[[ 43.3 -50.4  48.5 -47.3 -48.2  53.3 -45.1]
 [ 45.5 -44.9  32.5 -46.8 -49.4  43.3 -43.0]
 [ 48.9 -42.8  41.5 -54.2 -46.3  52.6 -48.1]] >> -48.2

[[-36.8  42.7  57.6  40.5  35.9  39.2]
 [ 19.4  16.9   8.0  -2.9 -10.6 -12.6]
 [-10.4  -2.5   3.0   2.1  -0.1  -2.3]] >> 40.5

[[ -3.5  -6.4   0.9  -8.5  -8.0]
 [-16.9   4.6 -51.4  19.7 -26.6]
 [ 31.2  42.1 -37.9 -17.1 -10.4]] >> 0.9

[[ -8.1  11.5  31.8 -59.4   7.7 -52.7]
 [ -7.2  11.5  31.8 -41.0   7.7 -60.8]
 [ -8.1  11.5  31.8 -52.5   7.7 -52.7]] >> -59.4

[[-39.7  -8.6 -11.5 -17.1  -0.6  26.3 -20.3]
 [ -6.0 -12.3  20.8 -15.9  19.4  52.9 -13.2]
 [ -7.6 -29.1  21.9  -0.1 -39.8  34.3  -2.4]] >> -0.6

[[-21.7  17.3  22.0 -25.9]
 [  1.9   0.4  -3.8  -1.1]
 [-14.5  34.9 -56.2 -13.8]] >> 17.3
---
Input:
array([[-100.26,  -23.68,   66.11,  -95.95, -146.63,  145.38, -227.16],
       [  -3.16,  -76.42, -124.85,    2.59, -173.24, -245.56,   24.37],
       [ -57.33,  -11.92, -146.62, -117.74,  219.31, -145.34, -102.99]])
Output: -76.42

Input:
array([[ 15.452,  12.990,   3.325,  18.124,  11.621,  14.567,  15.082],
       [-12.821,  -1.711,  17.175,   8.690,   6.021, -14.580, -10.505]])
Output: 12.990

Input:
array([[ 0.64,  0.52, -1.16,  1.58],
       [ 1.72,  1.73,  1.33,  1.98],
       [ 1.15,  1.14,  1.26,  1.39]])
Output: 1.73

Input:
array([[ 0.139,  0.171,  0.203, -0.054,  0.124,  0.016],
       [-0.119, -0.151,  0.046, -0.058, -0.110,  0.011]])
Output: 0.171

Input:
array([[  63.23,  119.74,  158.91, -205.07,  -34.29,  102.01,  -55.85],
       [  87.72,  168.51,  221.51,  224.36,  -16.95,  142.16,  -47.68],
       [-142.23, -141.60, -128.31,  -41.07,  -29.08, -134.08,  -22.14]])
Output: 168.51

Input:
array([[ 21.62,   7.04,   7.40,  21.50,  14.60],
       [  1.93,  -1.17,   6.35,  -4.40, -13.55]])
Output: 7.04
---
[-16.9 -45.2 -65.6 -49.7] -> -45.2

[[  0.8 -10.6  -9.6   0.5   7.8  -1.4   6.0]
 [ 12.0  -6.4   1.7 -21.4   5.8  -6.7   8.8]
 [ 17.4  17.4 -14.4 -30.0 -26.1  51.2  27.9]] -> 7.8

[  7.4  -6.8 -49.4 -59.2] -> -6.8

[ 40.7 -18.0  25.7  39.8  51.2  56.6] -> 39.8

[-57.8   1.5 -60.5  24.0] -> 1.5

[[ 48.9 -55.9  -7.4  37.5 -12.2]
 [-67.4  33.6  -8.5 -40.1 -19.7]
 [  9.3 -46.2 -15.7 -42.1 -16.8]] -> -7.4

[ 17.9  10.7  -1.2   3.7 -53.5  44.7] -> 3.7

[-41.2 -36.7  68.7  14.6  26.7  19.8] -> 14.6

[[  0.1 -68.0  43.2 -37.8  29.4 -67.2  29.6]
 [ -0.2  -4.1  12.3 -20.8  32.0 -17.8   8.9]
 [  0.1 -15.8 -43.4  -6.4  24.3 -25.6  49.4]] -> 29.4

[[ 53.2 -39.4 -30.1  -4.7]
 [ 66.8 -34.7 -32.2  -8.1]] -> -39.4
---
[ 29.0 -45.3   9.0  66.5  37.2 -14.8  23.7] -> -45.3
[ 14.6  28.2  24.7  54.1 -27.6] -> 28.2
[ 57.5   3.4 -30.2  62.6 -10.3  -8.3 -26.8] -> 3.4
[ 14.5  30.3 -38.9 -33.3  58.6] -> 30.3
[-69.2  29.9  67.9  33.2 -43.0 -40.4] -> 29.9
[-21.6   7.8  68.9  -3.6] -> 7.8
---
[38.5, 42.8, 3.6, -42.8, -52.0, -49.6] | -49.6
[52.5, -71.1, 65.3, 67.3] | 67.3
[48.5, 17.3, 50.4, -52.4, 53.5] | 53.5
[-40.0, 19.0, 6.8, -61.3] | -61.3
[33.4, -70.7, -57.8, -36.3] | -36.3
[20.2, -26.9, 2.2, 44.2, -4.5, 51.6, 39.1] | 39.1
[5.1, -0.3, 24.1, -34.0, 22.1, 61.5] | 61.5
[0.0, 15.4, 72.7, 19.1, -29.4, 17.1] | 17.1
---
[-40.3  55.1  26.8 -41.7]	-41.7

[ 37.6  13.0  62.0  21.0 -31.6   3.0  -5.5]	21.0

[-38.1   2.6  24.8  53.2]	53.2

[ 50.5 -67.1   9.7 -46.0]	-46.0

[35.0 35.3 -1.6 23.9  8.3 68.0]	23.9

[-53.9  39.1 -69.9  -8.4]	-8.4

[  1.6  56.2  39.8 -25.6 -34.9 -16.7 -39.4]	-25.6

[[ 10.4  24.1   5.9  -2.8   7.2  12.6  -2.9]
 [-12.3 -18.8  26.5  30.9  55.8  31.3   8.4]]	-2.8
